Each row, then roughly how far along a hidden order it lies, from 0 to 20
In the rows, 128 means zero.
[120 145 133 118 121 122 123 149 115 124 126 141 123 148 133 118 132 142
 130 131 113 134 144 139 134 124 128 128 140 123 133] : 11
[135 200 136 128 123 161 150 157 104 130 140 154 128 165 141 114 138 163
 151 134  94 137 145 174 131 124 132 133 151 122 133] : 7
[109  71 122 128 126 113 129 170 126 126 122 128 120 153 125 125 128 140
 109 139 147 125 145 117 136 116 108 128 134 119 144] : 16
[142 244 141 108 119 147 118 123 115 123 129 151 127 145 144 106 142 153
 153 119  82 140 141 168 133 139 142 129 142 127 122] : 3
[150 255 143 109 121 167 127 112 109 124 136 157 131 148 149 103 149 159
 163 119  64 142 140 186 132 144 147 132 146 126 120] : 0
[102  32 120 134 129 117 141 183 126 130 126 129 119 162 123 129 125 139
 103 146 175 122 140 118 136 110  96 129 132 115 152] : 19
[102  43 123 128 125  95 115 173 135 123 118 120 118 139 122 131 125 122
  96 136 158 125 142  99 138 119 102 126 127 121 146] : 18
[137 217 140 113 120 148 124 129 113 125 133 152 128 148 143 109 139 155
 149 125  87 137 139 167 132 133 139 129 144 126 124] : 5
[108  81 126 120 122  97 107 152 131 121 119 126 120 136 124 126 127 125
 109 130 150 128 141  98 137 123 112 125 130 122 138] : 15
[144 234 145 101 119 146 108 111 120 122 129 149 129 131 145 104 144 146
 156 113  88 141 135 165 133 146 147 129 139 130 119] : 1
[115  92 129 121 122 106 109 151 128 122 120 130 120 140 126 123 129 132
 116 129 137 130 140 115 136 121 117 126 132 123 137] : 13
[137 212 139 117 121 144 132 137 111 126 134 154 128 151 142 113 139 157
 148 127  90 138 144 164 131 132 140 130 148 123 128] : 6
[ 95  18 118 131 128  99 125 176 136 125 118 120 116 145 115 134 120 124
  94 142 172 121 145  94 137 114  96 127 128 118 149] : 20
[138 245 140 112 122 156 128 126 109 126 135 157 130 150 145 105 143 165
 158 124  76 144 139 188 132 135 146 131 145 125 124] : 3
[138 224 142 109 119 139 111 124 117 121 129 148 127 137 142 108 141 147
 146 119  94 138 136 164 132 139 140 129 142 127 123] : 3
[158 255 139 117 126 204 170 138  89 136 151 170 135 170 156  98 151 188
 181 134  43 142 145 215 130 135 150 138 158 122 125] : 0

Part 2:
[166 119 121 141 131 158  95 124 120 130 121 110 127 160 133 180 144 148
 102 109 158 113 176 129  84 139 147 156 154 123 134 154 114  75  48  98
  93 144 142 154 210 130 139 129 114  95 151 188 136 131 106 158 153 115
  76 120 133  72 154] : 0
[ 54 123 165 122 151 130 135 117 110 136 129 133 103 136 158  60  82 129
 166 144 161 149 156 114 159 124 136 111 165  68 130 120 109 136  72  91
 119 124 137 101 159 142 147 127 112  94 158 110 172 109 171 138  76 109
 127  78  91 178  96] : 14
[138 136  99 146 118 108  99 124 111 130 142 118 123 160 139  60  78 134
 132 174 118 176 146 139 163 156 106 122 151 115 138 136 153 155 167  92
 179 152 158 131  56 158 127  56 147 188 164  92 104 123 211  98  74 161
 149 158  83 116 118] : 20
[211 118 118 141 118 153  73 128 140 114 115 112 130 140 123 176 213 139
  90  88 153 175 126 169  95 159 128 145 118 153 113 138 172 117  40 138
 152 145 175 148 135 114 157 142 135 143 176 171 140 138 144 136 125 135
  77 135 109 126 133] : 6
[ 71 123 160 125 146 128 136 121 112 135 129 134 103 134 157  52  78 126
 163 141 153 140 149 115 154 123 138 109 158  77 128 115 107 136  69  96
 119 120 136  99 138 140 141 114 113 102 154 107 164 109 159 132  86 115
 131  81  94 178 103] : 14
[142 135 113 128 117 106 115 129 128 122 135 131 120 122 131  79 125 119
 147 149 108 190  94 155 162 148 102 107 117 127 120 116 172 183 157 115
 187 134 157 116  31 136 133  93 148 180 154  69 118 132 189  92  85 156
 157 144  89 177 104] : 20
[160 118 141 134 138 161 116 123 120 132 115 116 124 155 132 172 148 146
 102 111 163  86 181 109  88 128 153 152 155 124 136 151  88  68  48 109
 103 136 114 145 220 129 134 146 105  76 133 199 143 130  91 172 154 102
  79 106 151  80 153] : 0
[117 135 106 135 119 106 106 127 120 124 139 126 126 132 138  67 104 123
 140 155 107 193 115 152 159 149 104 113 128 119 127 120 161 172 166 117
 186 144 161 118  33 145 132  86 147 183 156  76 111 131 199  82  85 159
 156 153  84 152 102] : 20
[ 47 125 167 119 150 121 151 121 117 136 131 137 106 124 152  77  75 125
 165 144 149 117 149 107 152 115 137 111 157  71 133 116  99 137  97  99
 112 117 125  95 145 140 131 132 115  96 137 100 159 108 146 139  90 110
 136  87 105 176 109] : 14
[208 129 100 139 111 135  99 131 139 118 124 118 142 136 110 182 190 133
  95 110 117 144 111 151 101 146 120 145 105 171 122 140 164 119 130 150
 147 144 147 159 118 117 131 127 145 140 140 158 105 145 122 122 156 145
 107 163 137  93 146] : 6
[152 115 135 148 140 165 102 120 112 132 120 106 117 169 144 163 141 151
  94 116 171  74 205 122  96 139 152  37 168 113 135 156  96  65  23  88
  91 140 139 143 228 136 145 128  83  79 163 190 153 124 108 170 139 106
  59 101 125  94 146] : 0
